Below are the code and all the weights of a small trained network. Each question names an input and a class and asks about switching units off, where a switched-off unit gives its printed mean instead of its output.

import numpy as np


def w(rows, s, z=0):
    codes = np.array(rows[::2]) - 128.0
    scale = np.full(codes.shape[1], s)
    scale[-1] = z or s
    return codes * scale


def f(y):
    return y / 2 * (1 + np.tanh(0.7978845608 * (y + 0.044715 * y**3)))


def log_softmax(a):
    a = a - a.max(-1, keepdims=True)
    return a - np.log(np.exp(a).sum(-1, keepdims=True))


def net(x, mask):
    res = np.array(x, float).reshape(1, 3) / 4 @ E
    y = f(res @ A[0][:, :-1].T + A[0][:, -1])
    res = res + np.where(mask, y, B[0][:, -1]) @ B[0][:, :-1]
    return log_softmax(res[-1] @ U[:, :-1].T + U[:, -1])


A, B = {}, {}
E = w([
[2,148,100,179,161,91,220,227],'x0',
[10,89,89,132,104,101,63,62],'x1',
[100,164,189,48,14,106,147,129],'x2',
],0.011)
A[0] = w([
[141,73,94,143,206,143,100,146,111],'n0',
[118,121,91,172,222,131,84,93,112],'n1',
[154,79,77,78,130,150,54,96,106],'n2',
[171,136,117,110,143,107,116,138,238],'n3',
[64,146,97,94,135,39,149,170,81],'n4',
[198,135,146,128,162,166,212,150,115],'n5',
[32,158,200,21,70,159,114,96,110],'n6',
[61,107,119,153,101,177,175,181,98],'n7',
[110,133,177,118,96,118,127,138,237],'n8',
[172,99,168,119,88,189,113,82,82],'n9',
[47,48,134,96,84,38,126,54,147],'n10',
[209,141,135,112,134,145,114,115,100],'n11',
[183,100,66,83,148,145,51,86,106],'n12',
[140,199,132,109,102,159,26,131,130],'n13',
[58,2,10,210,59,168,62,76,100],'n14',
[148,34,99,29,116,154,98,89,104],'n15',
[170,62,166,129,134,57,24,57,101],'n16',
[159,59,81,155,158,135,149,124,83],'n17',
[28,148,32,138,193,92,202,179,117],'n18',
[140,122,107,156,95,173,113,165,255],'n19',
[153,52,100,156,234,106,126,93,142],'n20',
[125,136,149,39,46,81,166,140,101],'n21',
],0.0098,0.01)
B[0] = w([
[116,212,78,116,77,150,209,55,171],'n0',
[140,177,78,90,67,134,170,67,181],'n1',
[142,196,181,176,164,88,120,156,179],'n2',
[137,86,110,177,131,148,46,149,198],'n3',
[157,174,153,163,113,72,125,151,187],'n4',
[254,70,183,208,68,154,206,146,193],'n5',
[121,166,65,118,83,132,169,98,214],'n6',
[96,146,219,140,169,52,96,106,183],'n7',
[118,164,104,175,113,187,62,103,209],'n8',
[122,158,162,135,135,39,143,133,175],'n9',
[184,110,177,177,115,217,139,177,209],'n10',
[155,146,172,160,151,86,131,147,176],'n11',
[78,184,161,133,161,139,126,127,193],'n12',
[136,143,98,191,158,82,117,101,168],'n13',
[191,77,209,196,117,235,213,196,206],'n14',
[127,148,195,137,186,101,124,112,177],'n15',
[124,148,200,130,155,116,103,116,197],'n16',
[112,207,130,81,101,112,230,67,150],'n17',
[122,172,162,151,131,59,76,161,247],'n18',
[113,100,97,185,118,190,21,143,205],'n19',
[55,198,64,97,72,142,97,68,195],'n20',
[134,193,93,93,48,141,165,52,202],'n21',
],0.0089,0.015)
U = w([
[115,190,84,103,72,128,156,53,127],'0',
[116,164,186,138,190,42,91,149,86],'1',
[206,89,166,146,118,174,203,189,84],'2',
[104,101,75,133,145,173,10,146,245],'3',
[80,116,126,17,144,129,140,95,93],'4',
[90,96,90,59,169,90,107,90,83],'5',
],0.014,0.012)

Each question gives the input, the list of numbers given to net, and the class t.
The units are the neurons (one row each of A and B). Each row of codes is followed by its name. A weight is (code - 128) times the scale printed after its matrix; where a second scale follows, it is the last column's (A, B and U).
mask holds one flag per neuron, in row order. A switched-off neuron (its flag False) gives its mean, the last column of its row in B, instead of its output. The means were averaged over made-up inputs and are rounded, as every weight is.
A unit's drop is (log p(t) with every unit on - log p(t) with that unit switched off) / (log p(t) with every unit on - log p(t) with every unit switched off).
The circuit of an input: a set's keep is (log p(t) with only the set's units on - log p(t) with every unit switched off) / (log p(t) with every unit on - log p(t) with every unit switched off). Starting from the 12 units with the biggest drops (on a tie, the unit counted first), units are removed one at a time, each time the one whose removal leaves the highest keep (on an exact tie, the one counted first), for as long as the keep stays at least 0.8.
units of the circuit, in order: the units of the circuit, biggest drop first
most important unit: the unit with the biggest drop
k most important neurons: the k neurons with the biggest drops, biggest first
drop when u is switched off: that unit's drop, to one decimal
input [-3,-5,-6], class 0: units of the circuit, in order	n20
input [-3,2,-3], class 3: units of the circuit, in order	n21; n7
input [1,-3,0], class 3: 2 most important neurons	n14; n10
input [6,-4,-6], class 0: 2 most important neurons	n0; n20
input [7,3,-8], class 0: 3 most important neurons	n1; n0; n20
input [-8,-6,7], class 1: 2 most important neurons	n11; n9
input [0,6,-6], class 0: 3 most important neurons	n20; n1; n0
input [-7,-7,3], class 1: 3 most important neurons	n14; n9; n10
input [-6,6,-6], class 0: 2 most important neurons	n20; n1
input [-5,-5,2], class 1: 2 most important neurons	n14; n10
input [-6,2,-5], class 1: 2 most important neurons	n2; n16
input [-8,1,-7], class 1: 2 most important neurons	n2; n16
input [-3,-2,1], class 3: 2 most important neurons	n18; n7
input [-7,7,6], class 1: most important unit	n15
input [-7,8,-6], class 2: 3 most important neurons	n14; n10; n18
input [-4,4,1], class 1: drop when n16 is switched off	0.5
input [3,5,-5], class 0: drop when n0 is switched off	1.2
input [-6,-2,0], class 1: drop when n14 is switched off	0.0
